Below is a small trained network, with its code and all its weights. Each question gives an input and a class and asks what happens when units are switched off, that is, made to give their printed mean instead of their output.

import numpy as np


def w(rows, s, z=0):
    codes = np.array(rows[::2]) - 128.0
    scale = np.full(codes.shape[1], s)
    scale[-1] = z or s
    return codes * scale


def norm(h):
    return h / np.sqrt((h * h).mean(-1, keepdims=True) + 1e-5)


def f(y):
    return np.maximum(y, 0)


def log_softmax(a):
    a = a - a.max(-1, keepdims=True)
    return a - np.log(np.exp(a).sum(-1, keepdims=True))


def net(x, mask):
    res = np.array(x, float).reshape(1, 6) / 4 @ E
    u = 0
    for l in range(2):
        y = f(norm(res) @ A[l][:, :-1].T + A[l][:, -1])
        res = res + np.where(mask[u : u + 8], y, B[l][:, -1]) @ B[l][:, :-1]
        u += 8
    return log_softmax(norm(res)[-1] @ U[:, :-1].T + U[:, -1])


A, B = {}, {}
E = w([
[121,129,129,134,134,131,126,139],'x0',
[129,146,111,151,149,119,153,157],'x1',
[229,196,115,168,208,239,38,107],'x2',
[29,226,76,183,3,75,150,71],'x3',
[215,80,81,255,56,74,52,146],'x4',
[128,129,130,123,134,117,125,121],'x5',
],0.0067)
A[0] = w([
[140,222,161,115,141,199,106,127,116],'0.n1',
[126,254,106,172,141,158,92,46,2],'0.n2',
[182,210,122,99,197,211,132,102,155],'0.n3',
[55,184,126,146,139,144,133,76,77],'0.n4',
[162,64,133,166,130,113,118,135,95],'0.n5',
[73,216,156,101,91,178,175,103,52],'0.n6',
[203,151,169,224,133,141,64,99,130],'0.n7',
[119,135,189,73,177,87,190,120,109],'0.n8',
],0.011,0.0057)
B[0] = w([
[64,124,130,89,139,105,106,140,207],'0.n1',
[202,42,43,131,52,230,203,217,214],'0.n2',
[46,123,93,122,189,88,83,68,255],'0.n3',
[139,93,198,113,120,94,109,166,187],'0.n4',
[142,181,162,91,129,101,255,134,178],'0.n5',
[187,96,158,110,143,107,181,135,200],'0.n6',
[157,195,167,174,79,145,152,99,249],'0.n7',
[137,89,123,171,98,179,139,146,199],'0.n8',
],0.01,0.0089)
A[1] = w([
[188,132,131,167,42,110,161,142,181],'1.n1',
[95,149,84,144,120,66,86,112,61],'1.n2',
[86,170,96,149,109,162,89,170,122],'1.n3',
[128,88,105,100,88,139,110,191,20],'1.n4',
[144,111,187,78,153,2,171,136,105],'1.n5',
[140,170,67,144,72,46,112,143,66],'1.n6',
[73,55,76,94,123,141,205,129,96],'1.n7',
[143,217,149,171,143,105,136,74,4],'1.n8',
],0.013,0.003)
B[1] = w([
[43,132,118,126,122,98,126,105,248],'1.n1',
[56,83,155,58,212,106,45,86,144],'1.n2',
[140,104,208,158,146,151,171,140,147],'1.n3',
[155,155,116,94,150,104,82,122,159],'1.n4',
[79,212,52,185,86,167,186,134,203],'1.n5',
[92,142,120,122,169,150,115,87,172],'1.n6',
[246,108,174,131,147,137,70,132,221],'1.n7',
[218,23,153,51,195,141,90,206,167],'1.n8',
],0.012,0.014)
U = w([
[233,64,174,109,148,153,83,175,27],'0',
[101,170,117,197,49,128,208,143,59],'1',
[3,129,124,119,189,76,33,80,254],'2',
],0.015,0.0017)

Each question gives the input, the list of numbers given to net, and the class t.
The units are the neurons (one row each of A and B). Each row of codes is followed by its name. A weight is (code - 128) times the scale printed after its matrix; where a second scale follows, it is the last column's (A, B and U).
mask holds one flag per neuron, layer by layer. A switched-off neuron (its flag False) gives its mean, the last column of its row in B, instead of its output. The means were averaged over made-up inputs and are rounded, as every weight is.
A unit's drop is (log p(t) with every unit on - log p(t) with that unit switched off) / (log p(t) with every unit on - log p(t) with every unit switched off).
most important unit: the unit with the biggest drop
k most important neurons: the k neurons with the biggest drops, biggest first
top k neurons in layer l: the k neurons of layer l with the biggest drops, biggest first
input [3,-7,4,3,8,7], class 1: most important unit -> 1.n7
input [7,1,0,-8,6,-4], class 1: 2 most important neurons -> (0.n5; 1.n7)
input [2,6,2,6,-4,0], class 0: 2 most important neurons -> (0.n2; 1.n7)
input [8,-7,-6,-1,1,-4], class 1: 2 most important neurons -> (0.n2; 0.n3)
input [2,7,-3,0,-7,7], class 0: 4 most important neurons -> (0.n8; 1.n7; 0.n7; 1.n1)
input [8,8,2,8,-6,2], class 0: 3 most important neurons -> (0.n2; 1.n7; 0.n7)
input [2,5,8,3,2,-2], class 1: top 2 neurons in layer 0 -> (0.n2; 0.n7)
input [1,7,-2,1,-6,5], class 1: top 2 neurons in layer 1 -> (1.n5; 1.n8)
input [8,0,7,3,5,5], class 1: 2 most important neurons -> (0.n2; 1.n7)
input [-6,6,-2,1,7,-7], class 2: top 3 neurons in layer 1 -> (1.n1; 1.n6; 1.n8)
input [6,6,-7,0,-7,5], class 0: 2 most important neurons -> (1.n7; 0.n8)
input [-7,-3,1,-5,-5,-6], class 2: 3 most important neurons -> (0.n3; 0.n2; 1.n8)
input [-2,-7,1,2,-8,-5], class 0: top 2 neurons in layer 0 -> (0.n8; 0.n7)
input [2,8,5,1,6,2], class 1: top 2 neurons in layer 1 -> (1.n7; 1.n1)
input [6,-1,6,-4,-2,6], class 2: most important unit -> 0.n3
input [2,-4,7,6,0,-6], class 0: 2 most important neurons -> (1.n5; 0.n1)
input [-6,-7,0,-4,1,-2], class 1: top 2 neurons in layer 1 -> (1.n5; 1.n7)
input [-4,-8,6,-7,-1,-7], class 2: 2 most important neurons -> (0.n3; 1.n7)
input [3,6,7,3,0,6], class 0: 2 most important neurons -> (0.n2; 0.n3)
input [6,-4,8,-2,-2,-3], class 2: most important unit -> 0.n3
input [4,1,0,5,3,-3], class 2: top 4 neurons in layer 1 -> (1.n1; 1.n5; 1.n6; 1.n4)
input [5,-7,8,-5,0,-7], class 2: top 2 neurons in layer 0 -> (0.n3; 0.n1)
